Below are the code and all the weights of a small trained network. Each question names an input and a target symbol and asks about switching units off, where a switched-off unit gives its printed mean instead of its output.

import numpy as np


def w(rows, s, z=0):
    codes = np.array(rows[::2]) - 128.0
    scale = np.full(codes.shape[1], s)
    scale[-1] = z or s
    return codes * scale


def f(y):
    return y / 2 * (1 + np.tanh(0.7978845608 * (y + 0.044715 * y**3)))


def softmax(a):
    e = np.exp(a - a.max(-1, keepdims=True))
    return e / e.sum(-1, keepdims=True)


def log_softmax(a):
    a = a - a.max(-1, keepdims=True)
    return a - np.log(np.exp(a).sum(-1, keepdims=True))


def net(x, mask):
    ids = ['ΞΣΨαβδζθλτ'.index(c) for c in x.split()]
    T = len(ids)
    res = E[ids] + P[:T]
    r = res
    for j in range(2):
        rows = slice(4 * j, 4 * j + 4)
        q, k, v = (r @ M[0][rows].T for M in (Q, K, V))
        z = softmax(np.where(np.tri(T) > 0, q @ k.T / 4**0.5, -1e9)) @ v
        o = O[0][rows]
        res = res + np.where(mask[j], z, o[:, -1]) @ o[:, :-1]
    y = f(res @ A[0][:, :-1].T + A[0][:, -1])
    res = res + np.where(mask[2:6], y, B[0][:, -1]) @ B[0][:, :-1]
    return log_softmax(res[-1] @ U[:, :-1].T + U[:, -1])


Q, K, V, O, A, B = {}, {}, {}, {}, {}, {}
E = w([
[96,89,82,165,188,206],'Ξ',
[228,175,223,117,145,250],'Σ',
[114,201,144,125,122,205],'Ψ',
[20,189,81,137,150,151],'α',
[150,200,133,168,153,80],'β',
[169,99,103,89,117,73],'δ',
[204,121,129,186,172,131],'ζ',
[87,74,247,186,61,212],'θ',
[120,76,108,95,150,131],'λ',
[95,106,94,136,203,195],'τ',
],0.014)
P = w([
[178,122,76,126,146,137],'0',
[24,175,31,59,249,185],'1',
[57,139,76,49,236,237],'2',
[212,88,172,30,166,151],'3',
[167,143,135,110,174,97],'4',
[152,136,78,116,178,173],'5',
[219,122,84,165,157,184],'6',
[249,113,64,175,153,138],'7',
[195,194,83,205,152,172],'8',
[164,203,3,160,66,122],'9',
],0.0055)
Q[0] = w([
[241,99,159,71,71,61],'H1',
[124,44,142,113,107,138],'H1',
[188,60,190,45,180,63],'H1',
[101,147,235,142,198,127],'H1',
[108,142,65,132,239,226],'H2',
[104,71,138,123,210,93],'H2',
[100,18,130,159,212,226],'H2',
[141,127,156,189,2,140],'H2',
],0.0075)
K[0] = w([
[135,142,87,25,248,100],'H1',
[96,179,62,106,140,145],'H1',
[77,231,165,111,192,161],'H1',
[74,120,96,134,121,156],'H1',
[160,10,125,254,19,137],'H2',
[168,118,226,108,116,144],'H2',
[64,169,155,138,31,20],'H2',
[138,126,23,32,158,98],'H2',
],0.0065)
V[0] = w([
[134,179,219,132,80,179],'H1',
[178,88,100,254,174,97],'H1',
[79,183,46,150,126,70],'H1',
[235,68,192,88,102,135],'H1',
[46,74,144,84,153,153],'H2',
[63,126,74,218,85,230],'H2',
[119,153,69,43,104,139],'H2',
[158,220,161,72,119,100],'H2',
],0.0097)
O[0] = w([
[177,106,113,182,98,185,190],'H1',
[134,129,138,43,85,122,98],'H1',
[72,229,135,138,72,119,83],'H1',
[210,96,118,66,197,175,81],'H1',
[65,74,143,151,173,60,164],'H2',
[59,9,60,194,127,87,254],'H2',
[102,177,119,181,189,159,138],'H2',
[176,211,84,157,115,191,112],'H2',
],0.011,0.0068)
A[0] = w([
[116,156,113,63,77,38,1],'N1',
[73,68,89,110,103,86,200],'N2',
[90,92,178,217,198,154,80],'N3',
[62,160,254,159,68,121,42],'N4',
],0.0061,0.0049)
B[0] = w([
[178,121,121,254,153,180,122],'N1',
[164,173,218,159,130,138,250],'N2',
[138,139,74,61,87,9,254],'N3',
[211,132,127,128,188,56,148],'N4',
],0.0099,0.0083)
U = w([
[156,80,200,127,130,112,229],'Ξ',
[170,95,106,125,177,133,99],'Σ',
[128,102,50,149,97,154,210],'Ψ',
[125,143,118,161,130,114,27],'α',
[153,168,128,77,90,137,142],'β',
[167,160,145,43,176,111,134],'δ',
[153,116,124,1,94,117,161],'ζ',
[169,81,126,84,99,112,1],'θ',
[133,126,150,45,178,114,100],'λ',
[106,114,165,85,160,118,63],'τ',
],0.009,0.0049)

Each question gives the input, a string of symbols that net reads in full, and the target symbol t.
The units are the heads (4 rows each of Q, K, V and O) and the neurons (one row each of A and B). Each row of codes is followed by its name. A weight is (code - 128) times the scale printed after its matrix; where a second scale follows, it is the last column's (O, A, B and U).
mask holds one flag per unit, heads first, then neurons. A switched-off unit (its flag False) gives its mean, the last column of its rows in O or B, instead of its output. The means were averaged over made-up inputs and are rounded, as every weight is.
A unit's drop is (log p(t) with every unit on - log p(t) with that unit switched off) / (log p(t) with every unit on - log p(t) with every unit switched off).
The circuit of an input: a set's keep is (log p(t) with only the set's units on - log p(t) with every unit switched off) / (log p(t) with every unit on - log p(t) with every unit switched off). Starting from all 6 units, units are removed one at a time, each time the one whose removal leaves the highest keep (on an exact tie, the one counted first), for as long as the keep stays at least 0.8.
units of the circuit, in order: the units of the circuit, biggest drop first
top k neurons: the k neurons with the biggest drops, biggest first
which heads matter: for each layer, one digit per head in row order, 1 if its drop is at least 0.15 and else 0, layers parted by /
drop when u is switched off: that unit's drop, to one decimal
input θ α ζ, target Ξ: units of the circuit, in order -> [H2; N2]
input δ ζ Ξ, target δ: which heads matter -> 11
input Ψ α Ψ β τ Ψ α Σ, target Ψ: which heads matter -> 01
input Ψ Σ α δ α θ θ θ λ, target Ξ: which heads matter -> 01
input λ λ τ, target λ: units of the circuit, in order -> [H1; H2]
input ζ τ λ, target ζ: units of the circuit, in order -> [H2]
input β Ψ τ, target β: which heads matter -> 11
input δ τ ζ, target δ: which heads matter -> 11
input ζ ζ Σ Ψ δ Ψ λ ζ α α, target ζ: which heads matter -> 11
input τ τ α, target τ: which heads matter -> 11
input ζ τ Ξ, target ζ: units of the circuit, in order -> [H1; H2]
input θ Ξ δ, target Ξ: units of the circuit, in order -> [H2; N2]
input θ Ψ α, target Ξ: which heads matter -> 01
input α α τ Ψ, target α: units of the circuit, in order -> [H1]
input Ψ Ψ α ζ, target Ψ: units of the circuit, in order -> [N2; H2; H1]
input Ξ Ξ λ, target Ξ: units of the circuit, in order -> [N2; H2]
input α Ψ Ξ, target α: units of the circuit, in order -> [H1; N2]
input α Ψ Ψ ζ, target Ψ: top 2 neurons -> [N2; N4]
input α Ξ τ, target α: drop when N2 is switched off -> 0.1
input β δ Ψ, target β: drop when H1 is switched off -> 0.2
input Ξ α β δ, target α: units of the circuit, in order -> [H1]
input Σ α α Ψ τ α Ξ δ, target α: drop when H1 is switched off -> 0.8
